Below are the code and all the weights of a small trained network. Each question names an input and a class and asks about switching units off, where a switched-off unit gives its printed mean instead of its output.

import numpy as np


def w(rows, s, z=0):
    codes = np.array(rows[::2]) - 128.0
    scale = np.full(codes.shape[1], s)
    scale[-1] = z or s
    return codes * scale


def f(y):
    return y / 2 * (1 + np.tanh(0.7978845608 * (y + 0.044715 * y**3)))


def log_softmax(a):
    a = a - a.max(-1, keepdims=True)
    return a - np.log(np.exp(a).sum(-1, keepdims=True))


def net(x, mask):
    res = np.array(x, float).reshape(1, 7) / 4 @ E
    y = f(res @ A[0][:, :-1].T + A[0][:, -1])
    res = res + np.where(mask, y, B[0][:, -1]) @ B[0][:, :-1]
    return log_softmax(res[-1] @ U[:, :-1].T + U[:, -1])


A, B = {}, {}
E = w([
[129,124,128],'x0',
[39,7,212],'x1',
[3,196,125],'x2',
[98,75,2],'x3',
[126,127,131],'x4',
[127,122,127],'x5',
[128,127,129],'x6',
],0.0052)
A[0] = w([
[166,203,86,77],'N0',
[175,209,76,21],'N1',
[189,95,149,47],'N2',
[119,96,175,32],'N3',
[152,160,94,28],'N4',
[89,50,174,25],'N5',
[96,66,139,28],'N6',
[195,77,141,37],'N7',
[46,166,108,40],'N8',
[155,180,248,11],'N9',
[88,50,4,28],'N10',
[10,194,118,17],'N11',
[139,159,104,96],'N12',
[117,139,122,74],'N13',
[153,187,254,8],'N14',
[245,39,132,37],'N15',
[155,105,135,13],'N16',
[164,196,102,30],'N17',
[222,55,139,55],'N18',
[61,160,116,35],'N19',
[25,206,114,56],'N20',
[96,63,173,58],'N21',
[110,60,166,20],'N22',
[81,76,69,23],'N23',
[155,141,215,21],'N24',
[52,31,150,84],'N25',
[115,134,122,50],'N26',
[170,204,93,25],'N27',
[103,71,193,72],'N28',
[104,72,148,36],'N29',
[91,59,176,86],'N30',
[79,167,124,52],'N31',
[101,75,138,6],'N32',
[167,206,88,66],'N33',
[124,136,119,46],'N34',
[110,107,78,48],'N35',
[132,131,179,81],'N36',
[128,90,157,35],'N37',
[130,118,136,90],'N38',
[95,74,9,7],'N39',
[105,47,37,36],'N40',
[28,190,123,45],'N41',
[187,86,141,43],'N42',
[113,145,112,84],'N43',
[65,148,142,2],'N44',
],0.009,0.0059)
B[0] = w([
[88,92,69,191],'N0',
[93,113,65,169],'N1',
[69,139,167,105],'N2',
[95,158,105,100],'N3',
[89,150,102,89],'N4',
[93,111,79,162],'N5',
[86,146,93,108],'N6',
[59,127,163,112],'N7',
[92,121,162,124],'N8',
[157,239,123,175],'N9',
[157,230,150,191],'N10',
[82,97,176,168],'N11',
[115,122,110,118],'N12',
[96,145,132,79],'N13',
[170,252,131,185],'N14',
[66,70,177,192],'N15',
[42,172,152,63],'N16',
[62,130,84,128],'N17',
[68,92,169,170],'N18',
[90,129,157,101],'N19',
[89,79,170,190],'N20',
[110,120,85,165],'N21',
[69,132,92,125],'N22',
[114,170,122,109],'N23',
[100,199,113,125],'N24',
[147,80,71,255],'N25',
[85,159,140,65],'N26',
[71,125,75,146],'N27',
[128,125,77,190],'N28',
[79,148,94,108],'N29',
[126,104,76,206],'N30',
[102,124,150,97],'N31',
[59,161,90,87],'N32',
[85,97,70,184],'N33',
[96,156,134,63],'N34',
[128,173,135,88],'N35',
[123,168,121,118],'N36',
[82,152,117,87],'N37',
[110,143,132,91],'N38',
[134,252,132,156],'N39',
[138,206,177,156],'N40',
[94,92,170,162],'N41',
[67,133,159,103],'N42',
[115,134,130,91],'N43',
[98,129,150,83],'N44',
],0.035,0.0023)
U = w([
[56,91,90,39],'0',
[92,199,195,191],'1',
[97,90,174,250],'2',
[35,69,253,3],'3',
[122,90,164,144],'4',
],0.0057,0.0051)

Each question gives the input, the list of numbers given to net, and the class t.
The units are the neurons (one row each of A and B). Each row of codes is followed by its name. A weight is (code - 128) times the scale printed after its matrix; where a second scale follows, it is the last column's (A, B and U).
mask holds one flag per neuron, in row order. A switched-off neuron (its flag False) gives its mean, the last column of its row in B, instead of its output. The means were averaged over made-up inputs and are rounded, as every weight is.
A unit's drop is (log p(t) with every unit on - log p(t) with that unit switched off) / (log p(t) with every unit on - log p(t) with every unit switched off).
The circuit of an input: a set's keep is (log p(t) with only the set's units on - log p(t) with every unit switched off) / (log p(t) with every unit on - log p(t) with every unit switched off). Starting from the 12 units with the biggest drops (on a tie, the unit counted first), units are removed one at a time, each time the one whose removal leaves the highest keep (on an exact tie, the one counted first), for as long as the keep stays at least 0.8.
circuit, biggest first: the units of the circuit, biggest drop first
top k neurons: the k neurons with the biggest drops, biggest first
drop when u is switched off: that unit's drop, to one decimal
input [-6,-5,-7,-6,2,-8,-4], class 3: circuit, biggest first => N15, N18
input [-8,-5,-8,4,1,-4,1], class 3: top 2 neurons => N15, N18
input [8,5,0,6,3,-4,-4], class 1: circuit, biggest first => N10, N40
input [-5,-3,6,-8,-7,1,1], class 1: circuit, biggest first => N14
input [6,4,-8,-8,-1,3,-7], class 1: circuit, biggest first => N14, N9
input [7,-3,-7,7,-1,-8,2], class 1: circuit, biggest first => N10, N39
input [-4,-1,-8,-6,-4,-4,6], class 3: circuit, biggest first => N15, N18
input [1,5,8,5,-1,0,-5], class 3: circuit, biggest first => N11, N20
input [7,-4,2,-7,3,-7,5], class 1: circuit, biggest first => N14, N9
input [-3,-1,-7,-5,0,8,-1], class 3: top 2 neurons => N15, N18
input [8,3,5,7,2,5,7], class 1: circuit, biggest first => N10, N39
input [2,0,3,6,0,7,-4], class 1: top 2 neurons => N10, N39
input [-4,-5,-6,4,-1,-3,4], class 3: top 3 neurons => N15, N18, N25
input [-8,6,5,-8,-1,-6,3], class 1: circuit, biggest first => N14
input [0,-1,-6,-8,-8,-5,6], class 1: drop when N14 is switched off => 0.1
input [0,-1,-6,-7,-5,8,-3], class 1: drop when N9 is switched off => 0.3
input [2,-6,-2,3,-3,-1,2], class 0: drop when N1 is switched off => 0.2
